What each symbol does to the elements:
d: Duz->Val, Suk->Sof, Dit->Gir, Gar->Keb, Niz->Mok, Gor->Gol, Bam->Fir, Vud->Viz, Los->Toz, Zav->Sev, Nop->Bon, Suz->Kuf, Vun->Zav, Per->Pok, Fud->Los, Rur->Rup, Gol->Zut, Bem->Zeg, Mol->Mav, Rop->Tud, Fik->Par, Pul->Fik, Zeg->Sar, Pip->Kom, Bel->Puv, Ruf->Per, Dig->Tet, Fir->Gan, Fem->Fod, Rup->Pak, Sig->Dit, Sof->Bam, Mav->Fem, Mit->Zas, Keb->Niz, Sar->Bel, Zas->Tif, Val->Nop, Nen->Fud, Kan->Lil, Pak->Gor, Puv->Nep, Tet->Lal, Res->Rur, Lil->Mit, Guf->Rop, Kup->Sot, Sot->Tob, Lal->Bem, Kub->Fim, Fim->Zus, Tob->Sig, Mok->Suz, Gan->Vud, Toz->Gik, Dok->Nen, Zut->Dig, Par->Pip, Sev->Duz, Kom->Res, Nep->Guf, Pok->Ras, Zus->Vun, Tud->Dok, Rap->Pul, Fod->Ruf, Bon->Gar, Ras->Rap, Gir->Kub, Viz->Kup, Kuf->Kan, Gik->Suk, Tif->Mol
r: Duz->Sev, Suk->Gik, Dit->Sig, Gar->Bon, Niz->Keb, Gor->Pak, Bam->Sof, Vud->Gan, Los->Fud, Zav->Vun, Nop->Val, Suz->Mok, Vun->Zus, Per->Ruf, Fud->Nen, Rur->Res, Gol->Gor, Bem->Lal, Mol->Tif, Rop->Guf, Fik->Pul, Pul->Rap, Zeg->Bem, Pip->Par, Bel->Sar, Ruf->Fod, Dig->Zut, Fir->Bam, Fem->Mav, Rup->Rur, Sig->Tob, Sof->Suk, Mav->Mol, Mit->Lil, Keb->Gar, Sar->Zeg, Zas->Mit, Val->Duz, Nen->Dok, Kan->Kuf, Pak->Rup, Puv->Bel, Tet->Dig, Res->Kom, Lil->Kan, Guf->Nep, Kup->Viz, Sot->Kup, Lal->Tet, Kub->Gir, Fim->Kub, Tob->Sot, Mok->Niz, Gan->Fir, Toz->Los, Dok->Tud, Zut->Gol, Par->Fik, Sev->Zav, Kom->Pip, Nep->Puv, Pok->Per, Zus->Fim, Tud->Rop, Rap->Ras, Fod->Fem, Bon->Nop, Ras->Pok, Gir->Dit, Viz->Vud, Kuf->Suz, Gik->Toz, Tif->Zas
g: Duz->Niz, Suk->Viz, Dit->Zav, Gar->Kan, Niz->Mit, Gor->Bem, Bam->Sot, Vud->Dit, Los->Fir, Zav->Gar, Nop->Suz, Suz->Tif, Vun->Bon, Per->Par, Fud->Bam, Rur->Dig, Gol->Zeg, Bem->Guf, Mol->Pok, Rop->Toz, Fik->Rup, Pul->Rur, Zeg->Rop, Pip->Gor, Bel->Dok, Ruf->Fik, Dig->Bel, Fir->Tob, Fem->Rap, Rup->Tet, Sig->Vun, Sof->Kup, Mav->Ras, Mit->Fod, Keb->Lil, Sar->Tud, Zas->Ruf, Val->Mok, Nen->Sof, Kan->Mav, Pak->Lal, Puv->Nen, Tet->Puv, Res->Zut, Lil->Fem, Guf->Los, Kup->Kub, Sot->Fim, Lal->Nep, Kub->Duz, Fim->Val, Tob->Zus, Mok->Zas, Gan->Sig, Toz->Gan, Dok->Suk, Zut->Sar, Par->Pak, Sev->Keb, Kom->Gol, Nep->Fud, Pok->Pip, Zus->Nop, Tud->Gik, Rap->Res, Fod->Pul, Bon->Kuf, Ras->Kom, Gir->Sev, Viz->Gir, Kuf->Mol, Gik->Vud, Tif->Per
v: Duz->Keb, Suk->Vud, Dit->Vun, Gar->Kuf, Niz->Lil, Gor->Lal, Bam->Kup, Vud->Sig, Los->Bam, Zav->Bon, Nop->Mok, Suz->Zas, Vun->Nop, Per->Fik, Fud->Sof, Rur->Zut, Gol->Bem, Bem->Nep, Mol->Per, Rop->Los, Fik->Rur, Pul->Res, Zeg->Guf, Pip->Pak, Bel->Tud, Ruf->Pul, Dig->Sar, Fir->Sot, Fem->Ras, Rup->Dig, Sig->Zus, Sof->Viz, Mav->Pok, Mit->Fem, Keb->Kan, Sar->Rop, Zas->Fod, Val->Niz, Nen->Suk, Kan->Mol, Pak->Tet, Puv->Dok, Tet->Bel, Res->Gol, Lil->Mav, Guf->Fud, Kup->Gir, Sot->Kub, Lal->Puv, Kub->Sev, Fim->Duz, Tob->Fim, Mok->Mit, Gan->Tob, Toz->Fir, Dok->Gik, Zut->Zeg, Par->Rup, Sev->Gar, Kom->Gor, Nep->Nen, Pok->Par, Zus->Val, Tud->Toz, Rap->Kom, Fod->Rap, Bon->Suz, Ras->Pip, Gir->Zav, Viz->Dit, Kuf->Tif, Gik->Gan, Tif->Ruf
k: Duz->Gir, Suk->Tud, Dit->Gan, Gar->Vun, Niz->Sev, Gor->Par, Bam->Nen, Vud->Toz, Los->Nep, Zav->Sig, Nop->Fim, Suz->Val, Vun->Tob, Per->Zas, Fud->Puv, Rur->Rap, Gol->Pip, Bem->Pak, Mol->Suz, Rop->Bem, Fik->Fod, Pul->Fem, Zeg->Gor, Pip->Per, Bel->Zut, Ruf->Mit, Dig->Res, Fir->Fud, Fem->Kan, Rup->Pul, Sig->Fir, Sof->Dok, Mav->Kuf, Mit->Keb, Keb->Zav, Sar->Gol, Zas->Niz, Val->Kub, Nen->Bel, Kan->Bon, Pak->Fik, Puv->Dig, Tet->Rur, Res->Ras, Lil->Gar, Guf->Lal, Kup->Suk, Sot->Sof, Lal->Rup, Kub->Viz, Fim->Kup, Tob->Bam, Mok->Duz, Gan->Los, Toz->Guf, Dok->Sar, Zut->Kom, Par->Ruf, Sev->Dit, Kom->Pok, Nep->Tet, Pok->Tif, Zus->Sot, Tud->Zeg, Rap->Mav, Fod->Lil, Bon->Zus, Ras->Mol, Gir->Vud, Viz->Gik, Kuf->Nop, Gik->Rop, Tif->Mok
x: Duz->Kuf, Suk->Tob, Dit->Val, Gar->Zas, Niz->Mol, Gor->Bel, Bam->Dit, Vud->Fim, Los->Viz, Zav->Mok, Nop->Lil, Suz->Fem, Vun->Niz, Per->Res, Fud->Vud, Rur->Bem, Gol->Puv, Bem->Dok, Mol->Pul, Rop->Sof, Fik->Gol, Pul->Gor, Zeg->Nen, Pip->Dig, Bel->Los, Ruf->Kom, Dig->Guf, Fir->Gir, Fem->Par, Rup->Zeg, Sig->Duz, Sof->Sig, Mav->Fik, Mit->Pok, Keb->Tif, Sar->Fud, Zas->Ras, Val->Kan, Nen->Gan, Kan->Ruf, Pak->Sar, Puv->Toz, Tet->Rop, Res->Lal, Lil->Per, Guf->Suk, Kup->Vun, Sot->Zav, Lal->Tud, Kub->Bon, Fim->Gar, Tob->Sev, Mok->Mav, Gan->Kub, Toz->Kup, Dok->Fir, Zut->Nep, Par->Zut, Sev->Suz, Kom->Tet, Nep->Gik, Pok->Rur, Zus->Keb, Tud->Bam, Rap->Pak, Fod->Pip, Bon->Mit, Ras->Rup, Gir->Nop, Viz->Zus, Kuf->Fod, Gik->Sot, Tif->Rap

In the rows, zero is written as 54.

The rows follow the links: the fewer symbols apart two elements are, the more alike their rows tend to be.

Element, then a row for it; each showing differs a little:
Sot: 47	67	58	32	50	24	53	60	69	38	56	80	88	55	63	38	65	52	48	14	54	59	43	72	42	39	42	74	43	55	62	34	26	48	56	50	38	59	74	51	37	47	49	29	42	93	67	45	62	34	56	52	54	50	42	58	58	48	71	78	53	54	55	36	34	32	37	58	83
Val: 61	34	51	38	56	51	39	36	25	51	48	61	73	62	56	18	40	49	31	51	51	45	49	47	66	35	35	71	57	46	66	53	15	53	53	41	31	59	51	55	59	25	50	73	59	64	60	28	96	26	53	78	44	61	57	54	31	44	40	48	65	55	68	60	29	74	39	57	50
Vud: 46	73	37	39	43	39	53	68	84	40	54	71	84	56	66	57	59	55	50	15	50	60	45	71	30	51	53	64	35	67	41	43	41	48	53	53	56	52	76	47	32	64	49	31	26	97	63	54	63	47	57	48	69	49	44	68	65	51	68	87	40	54	48	40	39	24	39	44	73
Fik: 52	63	71	60	59	40	36	65	58	65	48	40	54	41	34	64	72	72	62	51	62	49	61	66	77	46	52	30	83	33	82	49	70	59	28	50	60	64	64	75	49	55	41	35	70	27	48	51	9	51	68	46	31	60	43	48	52	66	74	25	68	49	18	80	60	45	53	42	60
Nep: 53	52	54	68	54	70	80	57	52	51	65	60	33	62	56	85	38	48	60	77	62	41	63	26	20	67	74	49	22	63	16	56	79	68	76	59	75	40	50	38	58	72	61	62	58	51	51	83	55	69	35	48	58	46	71	53	61	47	47	71	36	51	62	29	73	52	76	50	39
Mok: 62	33	26	52	52	79	42	37	38	63	44	29	43	54	59	26	39	44	46	71	35	62	51	51	79	63	50	59	66	64	51	80	38	37	52	54	43	52	27	51	71	40	60	88	40	43	48	35	86	58	57	71	69	55	60	55	43	56	20	37	55	62	75	74	47	81	44	63	34
Gol: 61	58	77	64	58	69	43	45	33	38	58	68	44	52	36	73	57	69	57	78	77	17	63	29	41	51	48	19	55	21	53	42	64	86	58	44	65	54	71	60	42	68	43	47	75	36	50	71	29	49	49	46	30	63	58	56	35	54	61	43	42	43	36	48	73	51	62	31	35
Lil: 59	29	22	59	48	66	39	59	48	82	44	15	53	57	56	51	34	50	47	58	37	63	59	56	81	54	60	58	64	73	45	81	57	38	32	54	63	47	35	59	71	42	45	86	49	39	54	36	80	55	66	75	63	54	61	58	53	55	32	39	64	61	50	95	41	71	51	44	34
Sof: 43	75	42	50	47	44	77	70	89	47	61	64	55	51	68	66	59	48	62	33	45	77	45	71	28	68	64	68	33	78	33	47	62	41	68	66	57	47	55	37	47	70	66	36	25	80	57	67	52	70	48	37	79	43	47	57	78	53	61	84	43	56	66	27	55	31	52	64	73
Zut: 62	53	80	64	57	66	47	48	33	43	62	71	48	57	37	76	50	66	53	75	79	16	67	24	40	45	53	25	48	21	50	43	66	85	58	44	68	53	69	62	46	64	41	52	82	38	50	70	36	45	47	49	24	63	62	53	38	49	61	45	45	43	34	49	69	50	67	29	36
Rop: 52	53	45	66	48	65	77	70	61	56	66	59	44	66	58	91	34	47	56	63	62	46	62	32	17	62	76	53	19	70	11	51	83	66	67	57	82	40	57	39	54	70	55	59	55	59	57	77	64	67	45	54	61	45	71	60	68	45	49	78	39	53	53	35	63	48	76	39	42
Tud: 50	51	46	64	47	56	80	73	63	61	66	58	50	66	59	91	33	52	53	54	60	48	63	36	18	56	77	59	17	70	11	51	86	66	61	57	83	36	58	43	56	69	50	59	58	66	59	74	65	63	47	55	61	45	70	60	71	44	55	81	41	51	50	36	58	42	75	35	44
Pip: 52	64	84	62	64	41	43	54	50	57	51	52	49	38	36	61	78	69	65	60	65	46	57	63	74	49	46	33	81	25	88	44	66	62	43	55	49	63	60	72	53	56	48	32	77	24	48	58	3	52	58	40	28	61	42	42	49	63	75	25	69	47	31	64	67	51	58	55	65
Res: 54	66	88	61	65	53	48	46	47	47	54	58	36	39	39	57	80	67	67	71	65	44	55	56	69	55	44	27	79	22	85	42	61	64	53	53	46	65	57	67	47	58	56	33	71	25	43	64	2	58	52	32	32	60	44	41	47	63	69	27	60	48	41	52	78	53	58	62	58
Zav: 63	48	41	34	51	62	29	34	36	33	48	71	74	62	59	17	48	53	36	45	54	42	46	48	56	42	28	57	53	45	63	50	5	56	55	39	34	60	66	52	43	39	46	63	42	79	58	31	92	25	56	67	52	63	50	62	27	48	41	57	46	55	64	55	30	58	29	47	49
Lal: 55	45	92	67	62	49	69	50	28	52	68	71	43	62	41	77	47	56	55	76	79	25	66	20	35	43	59	46	39	29	48	36	73	84	66	46	64	51	61	54	59	55	51	56	95	39	54	73	40	45	39	56	23	56	68	44	49	43	66	52	57	47	48	36	67	62	77	46	47
Pul: 53	59	58	65	52	46	31	65	62	68	46	33	57	39	36	66	70	74	62	49	58	52	58	70	77	47	53	30	83	38	77	55	72	55	25	52	63	61	66	79	48	59	37	39	63	29	50	49	12	51	72	44	36	61	44	54	51	67	71	27	61	49	13	85	59	45	54	35	55
Kan: 61	31	20	55	49	76	37	53	49	77	43	18	52	57	55	45	33	50	46	62	37	62	59	56	79	58	59	54	62	72	46	81	52	39	35	54	62	50	37	56	70	44	47	88	45	43	52	35	84	56	67	74	64	56	61	59	50	57	27	37	56	62	53	90	39	73	48	45	29
Fir: 47	75	33	45	44	47	63	70	88	40	57	66	67	54	66	63	60	53	57	24	48	70	47	72	28	64	58	60	34	76	34	48	52	44	63	59	59	49	66	43	38	71	57	31	21	89	57	60	58	61	55	39	81	47	42	66	71	54	63	88	35	54	56	33	48	25	45	51	70
Dit: 49	67	63	30	56	36	52	40	59	30	51	83	73	52	63	17	72	51	47	28	49	60	37	68	51	46	30	69	55	48	77	36	15	45	66	50	22	63	63	47	39	44	62	35	38	83	58	42	62	36	49	50	57	56	37	55	47	50	61	67	54	53	73	35	39	46	32	73	81
Tif: 52	35	40	61	55	48	50	63	55	90	46	12	50	52	54	51	45	49	55	55	37	77	60	69	88	55	65	65	76	71	62	79	68	34	25	61	58	53	29	66	76	39	53	72	61	28	52	36	57	60	67	70	56	51	57	49	64	61	45	31	76	61	45	94	46	73	56	58	50
Mit: 56	29	29	60	49	56	42	63	49	87	43	13	57	55	54	51	35	50	47	54	37	67	60	60	84	53	64	62	68	74	50	81	62	37	27	55	64	49	35	62	73	40	44	80	54	37	56	34	74	56	70	76	57	55	63	58	57	55	36	38	69	60	44	97	40	71	56	45	39

Each walk starts at a row. The symbols on each line, taken left to right, move it on to the next element.
Answer with the element's row; about right is enough.
49	39	42	61	56	46	49	63	58	90	43	13	45	47	51	51	51	51	58	56	37	78	58	71	90	58	64	60	78	71	66	74	70	33	31	64	56	54	26	65	78	42	53	69	57	26	51	40	48	65	66	63	58	50	52	45	66	64	48	29	78	63	49	90	52	70	58	64	53
k d
62	31	19	56	50	79	38	47	44	71	40	20	49	57	57	40	30	49	46	65	37	61	56	52	76	61	57	54	64	71	45	82	46	39	39	53	57	49	33	57	70	44	52	90	41	42	50	36	86	59	62	70	67	57	61	60	47	56	23	40	53	61	60	86	44	75	47	49	28
d x x
52	64	88	61	64	46	47	49	48	51	53	54	40	36	36	58	80	66	65	66	65	45	56	58	70	49	46	32	83	24	88	42	64	64	47	53	48	66	60	67	50	55	52	33	74	22	46	61	1	53	55	36	33	60	44	40	44	63	76	25	65	49	35	58	73	52	56	59	63
60	30	55	40	59	53	41	32	23	53	46	57	65	63	57	16	41	44	36	54	49	48	51	47	72	38	37	73	59	48	68	56	18	49	54	44	31	58	45	54	64	23	54	76	64	58	60	28	94	30	53	79	46	61	56	51	32	48	40	45	67	56	73	62	32	77	42	64	50
r k g
62	36	49	34	55	56	34	34	28	47	47	66	74	66	55	18	41	50	33	45	52	43	50	46	61	36	32	67	54	44	65	53	10	55	54	39	34	60	59	55	50	29	45	71	56	71	60	28	95	23	55	76	46	65	58	57	28	45	41	52	59	53	65	62	30	70	38	51	47
r g
61	32	44	47	57	68	48	30	31	59	43	43	43	57	63	18	42	41	43	68	40	60	49	50	80	55	42	66	66	61	64	71	27	40	57	53	34	56	29	51	73	30	65	84	49	45	49	33	87	50	51	70	61	55	61	49	39	51	26	40	62	59	81	66	44	84	43	73	41
60	61	48	30	51	61	36	31	47	23	47	77	70	50	58	13	62	53	42	44	51	53	37	61	52	54	26	56	57	47	68	46	4	49	67	48	23	63	63	47	39	46	58	48	30	81	54	38	76	37	51	52	64	61	41	61	33	53	45	59	42	54	74	39	42	52	26	62	61
k g
57	67	51	30	54	52	43	31	55	22	50	79	69	52	63	13	68	51	45	40	49	55	37	63	53	50	27	60	60	47	71	43	7	46	67	48	22	66	62	45	41	45	61	43	31	80	54	42	69	39	47	50	63	58	39	57	37	53	51	63	46	54	76	36	42	50	27	69	70
v x
63	33	23	55	49	82	39	42	42	67	41	25	44	57	60	35	34	46	47	68	35	63	55	52	77	64	52	53	66	69	46	82	42	39	48	57	52	51	31	52	68	41	55	90	40	44	49	38	85	60	60	69	68	58	60	57	43	56	20	38	51	61	67	80	45	80	45	55	29
52	50	42	62	55	54	50	60	66	79	44	14	38	39	50	53	61	52	65	60	35	82	53	77	92	67	63	50	83	68	67	74	72	29	35	66	54	54	31	65	69	51	59	59	46	23	46	47	32	73	66	51	64	49	48	45	65	68	47	29	70	61	49	85	62	63	55	67	54
k x
54	59	37	63	53	65	41	60	70	71	43	17	36	34	49	57	67	61	69	60	39	76	52	78	85	73	59	37	86	65	67	74	71	34	33	65	60	56	38	64	62	62	55	53	39	25	41	50	23	77	67	43	66	54	43	52	60	70	48	27	60	58	41	85	65	57	50	56	49
k g
52	56	41	63	54	60	47	60	70	76	43	14	34	36	50	54	65	57	66	60	37	80	51	80	90	68	62	44	85	67	67	74	70	31	34	66	56	56	34	66	65	58	59	56	43	22	42	50	26	76	67	47	66	51	45	49	64	71	47	28	64	60	46	84	65	60	52	64	53
55	61	40	62	50	60	28	66	71	68	39	21	52	37	43	68	67	71	64	51	50	60	57	75	80	61	57	25	85	49	67	66	70	48	27	56	68	59	56	73	49	65	42	45	46	31	43	49	19	63	74	43	53	60	42	58	57	69	56	28	55	53	20	91	60	45	50	37	47
v g
63	63	76	63	58	73	42	44	38	36	56	66	40	48	37	70	63	70	59	79	77	20	60	33	46	54	47	15	60	19	59	44	61	80	60	45	62	59	67	60	42	68	46	44	70	35	44	69	20	54	49	37	32	63	55	54	34	58	57	37	39	44	39	48	75	50	62	36	35
v g r
53	53	64	69	57	68	84	52	48	50	68	64	28	63	52	84	40	47	61	82	65	41	62	25	25	65	71	47	25	56	22	51	80	69	78	59	71	43	47	38	62	69	65	60	64	45	51	83	50	71	35	47	55	47	70	51	63	47	48	67	40	50	68	25	78	57	78	56	39
56	62	51	63	51	54	29	67	66	68	44	27	57	37	39	67	65	73	62	51	53	56	61	72	79	55	54	26	84	41	73	61	72	52	23	52	68	61	63	77	47	63	36	40	55	31	46	51	15	57	74	43	45	59	43	55	56	69	67	29	59	51	15	89	59	44	51	34	49
k v x
56	69	85	62	63	62	46	39	45	41	53	62	32	38	38	59	80	67	66	76	67	39	54	51	64	57	43	22	77	20	80	43	61	68	59	52	48	66	60	63	48	64	55	37	69	24	40	67	5	59	50	33	34	61	44	44	40	63	67	30	53	48	43	49	80	52	56	58	53
x g
54	53	50	69	49	67	79	62	57	51	67	58	39	64	57	88	35	48	55	71	61	42	62	29	17	65	73	49	21	65	11	54	81	68	68	59	79	38	54	39	55	73	57	62	57	57	53	79	59	70	41	50	61	47	72	60	69	46	46	73	34	54	59	31	67	48	77	42	37
40	73	48	54	49	39	82	70	87	50	60	62	53	55	70	68	60	45	63	36	46	76	46	66	30	66	68	72	32	79	37	49	66	43	67	67	58	47	53	37	51	67	69	36	34	74	60	68	48	73	45	39	76	41	51	54	82	51	63	86	44	55	68	24	59	35	58	68	77
k x
45	77	37	46	43	46	71	70	90	43	59	63	60	51	66	65	59	50	61	29	45	74	45	70	27	65	63	65	33	80	36	49	57	43	64	63	58	48	60	39	41	71	60	35	22	86	55	64	52	68	53	37	81	44	45	63	76	56	59	87	36	58	59	30	54	27	49	58	71
k
44	52	53	63	48	40	83	79	70	65	70	59	56	68	61	88	36	45	57	43	58	57	61	41	20	52	80	72	18	73	18	47	83	62	60	59	79	40	56	42	58	63	51	54	61	70	66	71	64	63	48	56	59	41	68	56	80	42	64	87	50	51	50	35	53	41	75	48	59
63	58	46	30	51	65	32	30	43	25	48	76	73	54	60	16	58	57	41	43	51	47	39	57	52	50	25	54	56	45	64	48	4	52	65	43	28	63	66	49	38	45	54	55	33	83	54	36	82	35	52	55	62	61	44	63	30	53	43	60	40	55	72	45	38	54	25	56	52
d d g
60	32	50	44	59	61	48	28	26	59	43	48	49	60	59	14	44	42	41	65	43	57	48	49	78	49	42	71	65	56	66	64	24	42	59	50	29	60	33	52	71	27	64	80	57	47	54	33	90	43	49	74	52	58	57	47	36	50	32	39	68	60	80	63	41	86	42	75	48
k k x
63	41	46	33	53	60	29	34	33	39	47	67	76	63	57	16	43	53	33	46	54	41	48	47	58	39	30	62	54	45	62	51	10	56	54	38	33	61	64	54	49	34	45	67	51	74	61	31	96	25	54	73	48	64	55	60	26	46	40	54	52	53	64	59	28	64	32	48	45
